Below is a small trained network, with its code and all its weights. Each question gives an input and a target symbol and asks what happens when units are switched off, that is, made to give their printed mean instead of their output.

import numpy as np


def w(rows, s, z=0):
    codes = np.array(rows[::2]) - 128.0
    scale = np.full(codes.shape[1], s)
    scale[-1] = z or s
    return codes * scale


def softmax(a):
    e = np.exp(a - a.max(-1, keepdims=True))
    return e / e.sum(-1, keepdims=True)


def log_softmax(a):
    a = a - a.max(-1, keepdims=True)
    return a - np.log(np.exp(a).sum(-1, keepdims=True))


def net(x, mask):
    ids = ['βγδζηθλμξπτφω'.index(c) for c in x.split()]
    T = len(ids)
    res = E[ids] + P[:T]
    u = 0
    for l in range(2):
        r = res
        for j in range(3):
            rows = slice(4 * j, 4 * j + 4)
            q, k, v = (r @ M[l][rows].T for M in (Q, K, V))
            z = softmax(np.where(np.tri(T) > 0, q @ k.T / 4**0.5, -1e9)) @ v
            o = O[l][rows]
            res = res + np.where(mask[u + j], z, o[:, -1]) @ o[:, :-1]
        u += 3
    return log_softmax(res[-1] @ U[:, :-1].T + U[:, -1])


Q, K, V, O = {}, {}, {}, {}
E = w([
[189,172,108,118,131,151,125,100,98],'β',
[131,180,170,108,84,116,251,223,76],'γ',
[149,204,103,110,140,131,98,114,94],'δ',
[126,187,122,102,90,148,123,97,127],'ζ',
[127,164,103,162,88,143,169,95,169],'η',
[137,128,126,87,126,131,120,63,51],'θ',
[139,177,90,192,149,110,143,132,151],'λ',
[152,83,116,145,125,119,192,77,134],'μ',
[64,161,120,136,119,72,94,108,92],'ξ',
[203,110,128,134,185,93,120,129,104],'π',
[127,134,131,76,109,75,105,134,167],'τ',
[226,121,175,154,107,130,120,155,163],'φ',
[137,100,172,96,83,99,107,105,125],'ω',
],0.017)
P = w([
[237,192,29,161,65,22,147,3,113],'0',
[209,189,73,152,86,49,167,11,123],'1',
[189,178,96,145,100,63,178,28,135],'2',
[172,167,108,131,111,76,187,47,135],'3',
[158,157,120,127,117,86,190,65,137],'4',
[142,145,135,125,122,94,186,83,136],'5',
[130,136,151,126,125,101,184,104,139],'6',
[112,124,166,130,125,106,180,121,134],'7',
[97,116,180,135,122,115,172,142,130],'8',
[80,105,194,142,121,117,163,160,127],'9',
[64,97,210,149,118,125,157,180,123],'10',
[44,84,222,158,114,127,145,201,115],'11',
[36,79,232,156,114,135,143,216,117],'12',
[19,70,243,162,110,138,136,237,110],'13',
],0.0069)
Q[0] = w([
[132,124,118,131,121,125,124,132,124],'0.h1',
[136,130,116,127,117,121,127,125,127],'0.h1',
[128,130,123,128,128,126,129,124,132],'0.h1',
[119,129,143,128,137,135,130,133,130],'0.h1',
[137,155,152,125,113,109,152,141,111],'0.h2',
[130,142,123,125,118,111,167,148,105],'0.h2',
[136,120,136,124,130,112,128,119,135],'0.h2',
[116,148,154,105,145,133,174,139,118],'0.h2',
[24,130,125,112,76,43,171,87,232],'0.h3',
[177,162,254,87,93,132,158,79,110],'0.h3',
[116,246,120,182,169,72,173,189,64],'0.h3',
[206,69,133,222,134,138,182,162,145],'0.h3',
],0.053)
K[0] = w([
[128,127,125,136,124,131,126,129,128],'0.h1',
[125,125,132,129,135,132,125,125,133],'0.h1',
[127,128,126,126,129,128,127,127,130],'0.h1',
[131,130,127,127,124,120,134,130,125],'0.h1',
[115,111,145,116,145,141,131,138,134],'0.h2',
[110,115,127,132,146,146,132,145,135],'0.h2',
[137,130,129,126,121,120,131,139,129],'0.h2',
[121,103,103,123,126,165,108,163,124],'0.h2',
[56,140,107,118,48,68,162,106,226],'0.h3',
[187,146,164,81,39,180,154,85,101],'0.h3',
[125,254,107,174,159,125,164,162,98],'0.h3',
[191,71,122,196,144,129,191,145,143],'0.h3',
],0.058)
V[0] = w([
[153,149,80,125,135,151,76,93,123],'0.h1',
[106,157,116,136,153,159,178,153,106],'0.h1',
[93,137,150,75,144,167,201,254,69],'0.h1',
[185,170,160,134,109,28,139,66,130],'0.h1',
[169,164,102,59,129,124,160,124,161],'0.h2',
[108,166,106,93,133,209,152,110,152],'0.h2',
[59,153,133,156,161,207,109,125,124],'0.h2',
[94,85,185,131,127,65,95,143,188],'0.h2',
[177,171,164,151,130,73,126,56,115],'0.h3',
[186,181,168,135,148,59,142,41,131],'0.h3',
[153,144,124,108,135,115,143,114,153],'0.h3',
[154,158,152,151,129,97,125,81,115],'0.h3',
],0.0089)
O[0] = w([
[141,137,183,172,177,134,94,135,97,139],'0.h1',
[130,125,91,124,97,91,104,137,115,126],'0.h1',
[141,64,1,66,80,120,146,143,163,75],'0.h1',
[163,209,139,151,138,85,142,136,23,249],'0.h1',
[164,122,93,186,85,121,92,144,105,166],'0.h2',
[110,135,115,121,103,168,116,152,108,117],'0.h2',
[67,144,135,51,150,167,160,146,144,73],'0.h2',
[112,138,164,70,114,91,163,118,221,106],'0.h2',
[87,110,123,40,130,141,182,126,196,210],'0.h3',
[59,125,130,30,131,144,191,133,215,227],'0.h3',
[104,143,140,101,128,143,145,139,165,156],'0.h3',
[103,114,121,71,133,136,165,124,169,178],'0.h3',
],0.0086,0.012)
Q[1] = w([
[108,107,245,141,177,151,113,153,128],'1.h1',
[140,101,2,117,96,166,84,117,154],'1.h1',
[162,118,104,98,116,84,134,124,123],'1.h1',
[168,103,45,120,120,89,109,79,155],'1.h1',
[135,104,131,152,83,165,148,144,131],'1.h2',
[164,118,130,135,134,179,181,195,112],'1.h2',
[154,99,110,154,168,207,52,18,218],'1.h2',
[57,124,89,135,167,168,168,139,48],'1.h2',
[137,135,169,109,151,182,129,194,97],'1.h3',
[156,161,151,105,98,55,154,135,126],'1.h3',
[186,110,131,98,133,82,94,144,164],'1.h3',
[147,131,23,115,102,164,144,137,106],'1.h3',
],0.033)
K[1] = w([
[146,148,160,103,67,67,224,230,57],'1.h1',
[129,228,69,147,154,144,114,16,174],'1.h1',
[139,111,115,141,116,153,83,99,177],'1.h1',
[162,187,120,142,142,128,108,62,186],'1.h1',
[110,144,92,145,145,198,121,96,128],'1.h2',
[84,163,97,131,152,178,67,108,139],'1.h2',
[167,230,92,144,98,64,252,45,107],'1.h2',
[84,107,92,158,209,112,136,176,125],'1.h2',
[110,133,105,140,79,173,158,173,103],'1.h3',
[72,27,167,151,107,110,92,205,135],'1.h3',
[171,152,153,81,104,129,100,87,127],'1.h3',
[102,103,89,161,173,218,30,47,204],'1.h3',
],0.028)
V[1] = w([
[169,78,167,113,144,108,74,142,167],'1.h1',
[162,88,111,161,164,129,184,43,96],'1.h1',
[93,81,184,144,46,121,152,73,101],'1.h1',
[224,193,142,172,59,175,131,145,210],'1.h1',
[133,93,86,112,135,69,149,79,99],'1.h2',
[62,153,106,173,78,162,143,125,113],'1.h2',
[129,99,167,161,48,153,152,49,147],'1.h2',
[109,61,155,160,155,187,253,142,44],'1.h2',
[172,106,103,184,227,106,168,201,185],'1.h3',
[212,160,158,58,59,230,87,114,114],'1.h3',
[85,108,143,227,18,189,183,78,169],'1.h3',
[120,14,171,109,129,99,167,94,64],'1.h3',
],0.02)
O[1] = w([
[167,119,156,108,128,93,184,158,108,2],'1.h1',
[142,82,133,76,117,129,88,111,162,168],'1.h1',
[155,157,144,112,180,153,100,171,136,172],'1.h1',
[88,102,56,224,120,131,175,148,149,193],'1.h1',
[200,118,171,117,145,132,126,159,151,138],'1.h2',
[84,210,142,174,127,207,99,124,145,97],'1.h2',
[148,137,86,149,196,137,122,212,129,132],'1.h2',
[169,193,112,148,68,101,88,165,225,131],'1.h2',
[137,151,8,62,145,155,147,76,126,102],'1.h3',
[100,93,148,93,116,84,67,174,67,100],'1.h3',
[91,150,144,140,177,23,125,105,137,108],'1.h3',
[123,27,136,173,136,131,112,143,181,120],'1.h3',
],0.014,0.022)
U = w([
[239,110,95,255,153,126,26,36,46,145],'β',
[107,111,131,123,162,136,115,109,163,226],'γ',
[75,116,118,108,113,137,161,167,145,201],'δ',
[132,118,160,123,149,155,169,114,94,209],'ζ',
[134,129,132,133,114,139,129,142,123,83],'η',
[129,133,149,110,134,128,100,136,124,113],'θ',
[151,117,148,121,110,121,148,112,138,127],'λ',
[103,140,156,135,114,130,132,152,105,147],'μ',
[132,127,141,132,104,149,128,123,100,105],'ξ',
[142,135,174,155,146,166,144,107,135,2],'π',
[139,164,130,127,142,137,150,115,123,92],'τ',
[111,154,152,149,163,96,139,113,128,47],'φ',
[131,119,157,137,167,137,139,163,130,123],'ω',
],0.0098,0.0058)

Each question gives the input, a string of symbols that net reads in full, and the target symbol t.
The units are the heads (4 rows each of Q, K, V and O). Each row of codes is followed by its name. A weight is (code - 128) times the scale printed after its matrix; where a second scale follows, it is the last column's (O and U).
mask holds one flag per head, layer by layer. A switched-off head (its flag False) gives its mean, the last column of its rows in O, instead of its output. The means were averaged over made-up inputs and are rounded, as every weight is.
A unit's drop is (log p(t) with every unit on - log p(t) with that unit switched off) / (log p(t) with every unit on - log p(t) with every unit switched off).
The circuit of an input: a set's keep is (log p(t) with only the set's units on - log p(t) with every unit switched off) / (log p(t) with every unit on - log p(t) with every unit switched off). Starting from all 6 units, units are removed one at a time, each time the one whose removal leaves the highest keep (on an exact tie, the one counted first), for as long as the keep stays at least 0.8.
units of the circuit, in order: the units of the circuit, biggest drop first
unit that matters most: the unit with the biggest drop
which heads matter: for each layer, one digit per head in row order, 1 if its drop is at least 0.15 and else 0, layers parted by /
input β γ φ π ζ β ζ τ λ λ γ π ζ ζ, target λ: unit that matters most	1.h2
input φ λ μ ζ, target γ: which heads matter	110 / 101
input ζ ω γ, target β: units of the circuit, in order	(0.h2, 0.h3)
input γ ξ γ δ ω ζ β φ, target δ: units of the circuit, in order	(0.h1, 1.h1)
input λ η β τ π π, target ζ: which heads matter	010 / 010
input γ γ φ μ φ ζ, target δ: which heads matter	000 / 100
input ξ ω ζ π π τ, target ζ: units of the circuit, in order	(1.h2, 1.h1)
input ζ ω φ λ, target ω: units of the circuit, in order	(1.h3, 1.h2)
input ζ λ μ ξ, target π: which heads matter	000 / 001
input η π τ ζ γ, target β: which heads matter	001 / 000
input δ ζ η γ γ γ π θ, target β: which heads matter	011 / 100
input τ ζ ω λ η ξ β, target π: which heads matter	000 / 001
input γ τ γ η, target ζ: which heads matter	001 / 011
input π λ λ τ ω μ ω ζ, target ω: units of the circuit, in order	(1.h1, 1.h3)
input ζ τ δ, target ζ: units of the circuit, in order	(1.h2)
input λ τ η η ζ φ λ ω, target ω: units of the circuit, in order	(1.h1, 1.h3)
input γ ω γ δ φ λ ζ β θ, target θ: units of the circuit, in order	(0.h1, 1.h1, 0.h2)
input δ η δ θ τ ξ, target ζ: which heads matter	000 / 010
input γ λ ξ, target β: which heads matter	110 / 100
input γ λ π ζ θ β δ β φ η, target β: units of the circuit, in order	(0.h3)
input λ θ ζ η, target θ: which heads matter	110 / 100
input τ τ γ μ θ β π β ω ω γ β λ, target τ: units of the circuit, in order	(0.h1, 1.h3)
input γ μ ζ, target β: units of the circuit, in order	(0.h1, 1.h1)
input λ ω ω ξ π π ζ μ, target λ: which heads matter	000 / 110
input ω γ μ μ θ τ λ, target β: units of the circuit, in order	(1.h1, 0.h3)
input η β λ η, target τ: which heads matter	000 / 001
input μ τ ζ λ β ξ ω β ξ δ, target π: units of the circuit, in order	(1.h3)
input π λ λ γ ξ τ ω π γ δ η γ τ ζ, target β: which heads matter	001 / 100
